Each row has a class, written as a number after it.
[ -50   93 -111  106   16 -128   71  -13  -30   57  -16  -87  -13   75
  238   68   11   59   14 -100  -44   64   67  -14  -33  -70    8   16
  -22   -5   36  176  118  167 -177   91  -88  146]
4
[ 168  -54  -77  237  102  -92  -59   11 -123 -162  -32  109  -42   27
   25  -33 -132 -116  132 -196 -122  159   83  -95  -78 -115  -60   78
 -153   14 -199   26  -11  144 -126  100  -22   27]
1
[ -76   55 -533   65 -155 -290  205   45   -9  247  173 -160   40   50
 -151  128   43  -79   74 -113   21   32  429  -64  -16  279  -79  -30
   74  352  -42 -252   63 -166   27  -88 -299   61]
7
[-194   -4  -35    4   89  -25   20  -23  -24    1 -200   68  -10    0
  136    4  152  -69  -82   30    4   31  -67   19  -51  -54   14   50
   10   18   63  123    5  139  -57  110  -12    7]
1
[-263 -239   19   24  422  -25   56 -285  -59  -17 -189  586  -63  239
  151  -79   46 -331  163  335 -157   66   -2  182 -320 -355  -20  -32
 -227  493 -113  142  147   37   -6   10   69 -307]
4
[-294 -124 -408  219 -105 -179  -38 -207 -213  133  -85  293 -206   36
  200  153  315 -244  148  185 -175  225  276   55 -168 -114  -26 -222
  229  146   23  304  253 -189  -74   58 -285   27]
5
[-260  -49 -181    2   19 -199  102 -132 -181  110 -221  243  183  156
  168  140  -18 -233  103  -97  253   40  246   -8 -140  137   84  215
 -269  -64   73   20  112  131  -28 -132 -102   51]
9
[-153  199 -210  199  -28  -13   44  -67   18  -12  -27  -51  -44  -60
    4  -49  261 -144  -57 -164  -51   38   99  -11  -81   52   64 -105
   37 -183 -134  124  -23   90 -189  173  111    4]
3
[-274   92 -153   96   72 -174   95 -119  -56   49 -164   92   71  -40
  210  -59  -43 -161  -57 -102  214  105   44 -110  -79   28   56   87
  -89  135  207  -85   11   -9  -16  176  167  130]
1
[-478   22 -529  294   26 -329  -53  -80 -194  151  -84   -1  -94  -43
   47  -49   63 -188  -12  164  252  432  336  -98  142  393  -37   84
  162   77   87   40   65 -107 -212  231 -211   14]
9
[-188   10  158  185  172   59  188  -16 -106 -129 -100   94    9 -112
  153  -81  230  261 -198 -158  100   76 -260   50 -106  -77  -78  -29
 -120   21   85  134 -252   28 -171  315  243  147]
7
[ 111   37 -147   65 -150 -100   45  -68 -179   14  -56 -115   -3  -13
  176  157   31   -9  -33 -214    0  -78  143   69  163  -26   26  202
  -72 -362  -76  321   91  317  -84   10  -13   60]
7
[-325  387 -206  145   36  242  150 -189  -79 -103 -279  191   46  -19
  244  -26  297 -483 -266 -368   40  127    1  170  185  255  156 -301
  198 -490  421    0  182 -307   -4  200  262 -251]
11
[-272    5 -128  137   40  -29  -53 -150 -161   11 -239  127   61  165
  320   54 -175 -289  113  -16   68  295    7  -35  214   -5   97   44
 -122 -399  -77  151  195   57  -81   70    1  -25]
5
[-114  269 -570  144  -73  -11   74    0  153  -37   98   20  -99   18
   21   21  222 -139  108 -206  -66  -87  223 -138 -221   41   52  -64
  206  329  333  -69  209 -266   49  -47  -93  208]
4
[-470   60 -110  438   75  -17  -34 -319   16  -48   14   83  -77 -162
   15   34  233   18  -14  -88    0  -19   -8 -106 -277  -30   -6   48
 -167  386    0  134  -96 -163  -29   48  -65  -33]
11
[-124  162 -161  227  -95  204   32  -55  100  -53  -36  -69 -100   91
  202   53   -5 -111  150   25 -149  141 -285 -129  -82 -404  -17 -144
   -1   26   16   53   58 -239  -12  331   24  194]
8
[ -67   80   30  165  121  167 -322 -105  134   67  -18   68  -70   43
  -60   14   94   77   16   51 -250   71 -175  -84  -98 -160   42 -196
   14  146 -157   89 -135   63  -25  -42 -168  -14]
9
[-137   40    9    5   53  -14  168   -8 -127  -97   20  176   64  -43
   58   17   42   99  -98 -102    7 -222  -68   57  -15   58   21 -158
 -201  191    6   56  -46  -14   14  -99  -49 -143]
9
[-216  397 -305 -135    8  266   51   40   50 -187  134 -317 -258   42
 -277  194  279  321  -97 -462  114 -114  208  -11  118  258  -47 -387
  510 -273  138   72  -25 -495 -175 -107  239    0]
0
[ 134 -315  358  -97  465 -178 -236 -185 -263 -142  -15  410  179   62
  324   -9  147  230  -69   54 -242  -81  -17  124   35   17  115  -56
 -237   61 -162  546  112  397  -97 -402 -252  -57]
0
[-160   71   46   93  155  -76   98 -151 -235   68  -99  109  -17   -1
  245   50  136  120  -39   33   49  119  -77   39  -84 -125    3 -158
 -188   32 -108  139 -158    9 -123  138   64  -84]
1
[ -23  -52  -90  112  127 -102   43 -120  -90  -15  -74  142   41  117
  201  -32   29   51   88  -95  -71   80   74   46  -88  -48    7   64
 -207  -19  -23  103   56  113  -70   52   39   49]
7
[-364 -114  599 -252   85 -127  -82 -288    3  332 -146  385  198   36
 -207   44 -125  109 -206  899 -165   20  -67  163  314   41   41  -60
 -473  -45 -124   36  -67  186   43 -376 -309 -295]
1
[ 255  104 -281  242  -46  -59  116 -269  -74  313  -21  102  138  109
   95 -115 -152 -169  -14 -290 -506  204  185   25   31  194   12 -338
   90  -55  448  -67  270  -78   46 -177 -428 -241]
11
[-317   55   11  -36  607  -45   93 -184  164  -94  -46  444  103  -25
   73 -258  194   -4 -131  215  -47   12  -82 -279 -107 -323   82 -262
 -335  311  325  -25 -175 -162   40 -296 -217  -41]
10
[-221  250 -361  275   -4 -145    5  -93  -49   45 -110   86  108   31
  161   61  113  -32  -14 -223   13   29  114 -126 -150  -14   71  -39
 -170  141  161   49   69   -2 -104    6  -80    7]
10
[  67   12  -56   71  -88    2   22 -118  -16   58  -21  107   53  191
  -94   -2 -134  -13   41  -26 -181   34  131  114   88   -2  -54    0
  -53 -190  -23  -55  138   70  -14 -107  -57 -150]
9
[ 102  222   77  -79   48  147 -174  -92   63  -51   35 -345 -127   26
 -176  146    3 -144  -97   53  -19   -6    9  148   91 -154   16  118
  106 -300   38   86   69  148 -111  160   22  -11]
2
[ 190   76   26  -32   56   27  -39  -64  -44 -140 -132  -68   41   15
   40   49  -46  109  -16  113   38 -218 -248   52   42 -304  -47  260
 -135 -186 -184   99  -54  189   34  272  416  127]
2
[-444 -121 -254  181   48 -332  309 -117  199   68 -215  154  225  -41
    3 -225  103 -275 -170   17   42  -74  101 -192  -49  382 -117  116
  173  235  349  -46  200 -323    2   41  -72   77]
10
[ 298  344   95 -361  179   28 -264  -56  -74 -172    1  174   36  254
 -112  273 -180  151 -202 -167   68 -197 -172  141   77 -244   51  -88
  -86  225  370   51  133  228  298 -391  -53    1]
3
[ -83  343  -63  213  -87   82 -255  -99   35   50   97   16 -213 -122
    7  168  109  125  -97  229  -78 -174 -201    8  -24 -274   21   10
   17  227  125  200  -97   24   45   85   45  137]
10
[   2   99 -175  156  132  -60  160   27  -46   24 -123  258   68   58
  219   29   43   72   76  -37  -46  -53 -119  -86 -224 -452  -27  -54
 -369  277 -121  -45 -184   96  -69  228  129  186]
1
[ 102   68 -145   61   79 -205  -82  -48  -60   74  -51  117   66  -53
  167   72    2  -32  -41 -120   87 -107  154  -52 -118 -211   82  115
 -216  189   96   41  -13  248  -12  -50 -105   57]
3
[ -27  -58 -107  -64  198 -125  -14  -61 -120  119 -168   36   92  -92
  162   -6   53    2   -4   12   40   52  158 -189   -8   -4   78  130
  -83  109  167   11 -132   -2  -39  -99 -141  -66]
7
[  77  171 -662  -87 -297 -298   52  150  113  303  188 -399   47   74
  -66    3  -74   98  133  146  -86 -196  312 -170  165  -21   71  235
   63 -147   61 -197  143   43  -61 -106 -296  352]
8
[-161   87 -130  120   87 -206   39  -54 -265   87  -96  178  133   97
  219  114   19   91  -17 -208  121  134   84  -34  -42   92   38  -73
 -327  180 -121  203  -65  179 -170 -117    5 -161]
5
[  74  189 -307  278 -168   95 -126  -42   34   97   60 -147 -215 -204
  -26   87  356   11  -77 -410 -163   52  -52  -71  -92 -109  108 -221
   -7  132   85  295 -117  -42   15 -106 -272  -54]
2
[  -5  -50  -37  142   63  -38  -21   88 -131  -26   -1  141   19  -89
   39   88   91  174   29 -193  154  -44  118   45 -120   50   14  109
 -112   82  -47  145 -145  109  -93  -44  201   43]
3
[  89  164 -254  136 -229  -61 -216  140    2  -21  -30 -318  -27 -283
  -16   34  168   64  -42 -543   33 -150  284  -69   24  153  305  -78
   17 -197 -144  370   41  228 -153 -211  -87 -275]
4
[  34  149 -256  131   24   40    4  -90  -45  -28   34 -195  -46  -76
  147   83  244   48   74 -164   67 -161  -23 -115  -63 -238   94   94
 -129 -249 -177  195 -123   50  -21  -20  -45   79]
1
[-112   58 -224   99  -17 -188  -44  -51 -131  166  -72  163  -51   51
  155   77  -26  -78   82 -116  -17  139  316   21  -24    0  116   21
  -80   46   87  123   82  183  -87 -122 -146   -1]
6
[ 226  231  -91  132   24  373 -176  -22   83 -119   90 -215 -160 -182
  -54   43  386  179  -66 -590 -189 -179  -68    8 -181 -230  149 -186
  -39   71 -158  205 -255   76  -95   -6  169 -189]
0
[-293 -140   91 -356  -26   67 -415  -51    0 -205  -44 -191  -34   47
  307   73  -33   18  206  127  371  -65  296  -68  305   60  346  395
  113 -615 -179  356  286  234  -59 -281  -18  128]
11
[  63  -37    9    1 -114   39   66   89 -171 -149 -102    6   50   39
   33   95  -81   78   61 -409  116 -161  210  125 -131   47    7  220
  -55 -120  -45  104  -33  305  -60   51  309  -71]
7
[ -63  -17   96  137   24 -113  -14   14  -77 -140 -126  193  -11   32
  125   57 -124 -199    3    4   77   49 -113   25  -81 -110  -35   22
 -136  129  -57  128   79  114    6  144  108  -28]
0
[  52   96 -453   50 -126  -94   11   66  -55   70  103 -103  -99  -36
   21  105  214 -107   92 -248   52  -43  267 -172 -154 -100   55  -57
   49  224   14  105  -66  -22   13 -165 -371  -43]
6
[ -38  -10  -95   37  159  -64 -108 -128 -164   92 -150  138  -33  172
  172   30  -53  -64   95  119  -11  351  -13   42   68  -49   21   -4
  -26   -3    1  103   84  -35  -61   93   -5   14]
8
[-666  -15 -566  149   46   61  -77  -93  100   28   48 -430 -206  168
  388  -32   79 -306  353  -49  -34  502  170 -375  160  -69  179    0
   32 -384  -87  142  187 -316 -313  126 -312  226]
8
[-332  -64 -146 -322 -151 -305  -11  -50  150  260  -40 -211  -18  132
 -211  184  -83  -26  -31  714 -119  -47  -55 -252  298 -154  -80  100
  -87   26  -34  142  125  -25  -18 -178 -759  321]
5
[ 336  146 -243  161 -106  177  -99   47  124    3   90 -319 -115 -120
   75    0   65 -120   90 -478 -180 -161  133 -119  -13 -188  128   67
  164 -124 -116   79  -97  109   -4   55   52    8]
0
[-248  141 -111  227    3  -51 -161 -182  -52  -42    0 -147 -130  -28
  110   69  214 -345  -68 -255 -266  121  201  -81  122    6  150 -154
    3 -147 -173  313   36   21 -164  -85 -408 -256]
2
[-183    3 -112  137   23 -129    4   66 -120  -82 -104  157   85    2
  163  -54   27  129    4  -55  106    9   99   73   39  232   53   11
  -11 -208  -39  108  116  150 -141  104  105  143]
10
[-133  -89  184  211  299   93 -109 -243  -38  -29 -108  298 -160   24
  180   19  -51 -152  131  418 -205  205 -367    9  -48 -286  -60  -36
 -253   19 -189  165  -25   -4   21  178   45   22]
6
[  95  187 -121  170 -129  -22   31   80   39  -29   70 -255 -145  -98
 -103   47  110   33 -154 -270  -72   27  -52   18  -83  -51  -97  -55
  142   44  146  121  -30   79  -93  161  104   19]
1
[   4   59 -150 -198   12  -33 -112  153 -137  -40 -166  -20   73   99
  124  161   88    7  -60 -297  168  -40  214   99  -13 -146  171   63
   52  -14  207  223  119  201 -113 -155    5 -138]
4
[-116  -91 -110   17  -19 -115   98 -103  -67   50 -118  105   14  162
  133   59 -110   22  174   47   87   52  110    5  -35 -109  -27  138
 -243  -76  -84   39   65   50   29   28   27   61]
10
[-148  -15   11  172  111    8 -150 -231   -4  -16   -7   11  -71 -170
  -41 -101  294  -51 -149  236 -153  -30  -80   58   14 -142   33  -54
  -27  -45 -335  274  -85  203 -106  140   56 -182]
4
[   6 -176 -106 -204  305 -159   61   80  -61 -157 -161    4  213  137
  594 -128 -166 -127  100  135  398  290 -310 -266   32 -270   27   76
 -234  -60  453   30   90 -272  116  283  268  291]
9
[ 123   78  144   37  208   25   -8 -151 -272 -108  -69  246   55   46
  216   94  -41   21  -34 -101   17   45  -13   98  -78 -236  -15  -30
 -181 -103  -32   67  -86  206  -73  139  374    9]
8
[ 103  182  -48  -33  -44  -54  -20  -20  -56   86 -127   79   44   79
  110   44  -51  113  -68 -161  -25 -222  -28   45  -38 -100   50   75
  -48   49   97   -8  -28  144  -12   -9    1   23]
6
[  66 -226  145  -27  278  -12   53 -108 -177 -180   -4   97  -13   -5
   16    5 -161   74  101   68  220   13  108  138 -103  -72 -104  428
 -138   -6  -19   21  -46  284   13  163  361  131]
8
[-101  178 -236   49  -69 -157  145  -41   64  -21 -166  -86  115   19
  135   67  174  -84 -143 -283  155 -141  -41  -89 -124 -138    6   70
 -148  -47  126  120   19   45  -66  183  215  159]
9
[ 401  311  160 -283 -281  258  221  310 -171   24  266 -287 -235   56
   47  389   79  380 -209 -346 -404 -186 -214  145  406 -157  -55 -324
   41 -151  150  193 -172   -7  -15 -262 -393   58]
8
[-106   15 -134  214   97  262    0 -114 -109 -152   23   36 -163    3
  331   91  182 -210  194 -360  -82  141  -73  -81 -134  -91  100 -171
  -44  -67  -40  251    9 -214  -26   17  -66  -17]
8
[ -29 -134 -126   -4  131  -78    1  -13 -255  -14 -115  199   95  -37
  114   29   87 -201  -82 -183  -94  -64  179  165   37  221  110 -144
  125 -134  100  331  199  203  -68 -240  -70 -321]
9
[-233   91 -316  207   48 -190  -90   25  -73  159  -59  185  -27  -39
   67   56  284   54  -74   -7  186   31  194   41   -8  134   48   83
  -41  202 -139   84  -90  174 -133  -33 -233   50]
5
[ 186  -57 -152   42  174   40 -149  -81    5  178 -139  -93 -147   27
  219  -51 -142 -587  223  149 -173  374  -64  -86   17 -158  111   -7
  301  -93  128  120  177 -145   73   89  136 -131]
2
[ -16  216 -410  129  107   79    8  -96   24  -68   46 -192 -106  -80
   53   46  236  148    7 -218  -29 -145   77  -36   42    8   49   56
  188  -29  140  127   62 -126   39  -64  -21   25]
1
[-141  -75 -188  239  225   52   38 -218   62  140  101  302 -144  -53
  -43   34  358   24   37  175 -184    7  -41   20 -202 -119  -92 -135
 -224  442 -122   34 -128 -139   79 -213 -282 -171]
8
[   6  287 -456 -230   39 -107 -174  150  123 -167  226 -117  150 -212
 -300 -124  372  132 -282 -502   81 -441  332 -196  159  105  332 -108
 -113   46   86  -64 -132   88   88 -650 -111 -147]
10
[-276  129 -123   97  228  -60   70   -6   58 -129 -208  104   47  -15
   55   24  186  -45  -93   36   92  -11 -181 -107 -133 -140  -58   50
 -206  115   25  -69  -75 -111  -95  181  243    5]
11
[ 111  149 -392  -57  -14   12  286 -230  -90  113 -113  -56   17  112
  457  -19 -117 -259  170 -322  134  -84  143  -74  -77 -224  135  152
 -294 -337  361    8  101   69  103   72   87   72]
2
[  27   93 -360  113  -15 -119  198  -27    8   34  193 -315 -300  270
  115  158 -245  -84  332 -174 -317  346  483 -283  265 -233 -110  201
   -7 -247  -26  128   26  170  -99  -99 -470  325]
2
[-126  -16  -16  114  187  -48  -74 -223 -194   18 -191  432   23  153
  362   90   96  -91   35    6    2  134 -176   52 -118 -159   34 -100
 -302  224   18  228   18  -96    6   80   24   33]
8
[-171   25 -103   -2  -29  -45  -81    6  -32  -26 -247  244   22  -10
  168   89  126  -97   68  -84  157  -56   28  -73 -286 -223  134   53
  -93   56  126  169   40  115  -23  -28  109  103]
6
[-324  -40 -164  107   58 -177 -149 -129  -10  -25 -292    8   10   63
   46   28  -66 -179    1  101  107  284  -57 -171   20   53  -25  114
 -120 -124  116  124  140    1  -13   66  -81  -29]
4
[-232  -18 -131  142  179 -144  100 -191  -19  170 -199  211  105   21
  173 -120  142   -1  -13  228   55  156 -106  -59   10  -28   11   24
 -161  135 -165    2  -89  -13  -17  183  -60   98]
6
[ -62  113 -240  309  120 -143   45  -88  -20   14  -25  204   -3 -126
  -21   -8  245  120  -70 -194   49   -6  104  -33 -283   51  -90 -151
  -73  280  -34  -71 -112  -48  -74  107  132   39]
1
[   6  182   -8   80 -260 -206 -267  114  155 -315  208 -115 -238  -60
 -635  205  -37 -210 -233   95 -226 -271  415  274  123  -26 -127  140
  253 -216   98    3  392  245 -131  -74 -191    7]
0
[-349  -58  -28  307  222 -143   37 -363  -54   50 -154  335   53   17
  226 -111   13 -202  -28  218   -3  216 -176  -32   46   85  -27  108
 -256   64 -129  116   75   52  -28  164   75  101]
3
[-216  -73 -162  439  208 -110 -138 -441  -88  177  -94  287 -163   70
   86   52  105 -102  143  231 -349  293   49  -18  -64  133  -90  -20
 -210  306 -177  346   57  -13  -50  -27 -363 -179]
0
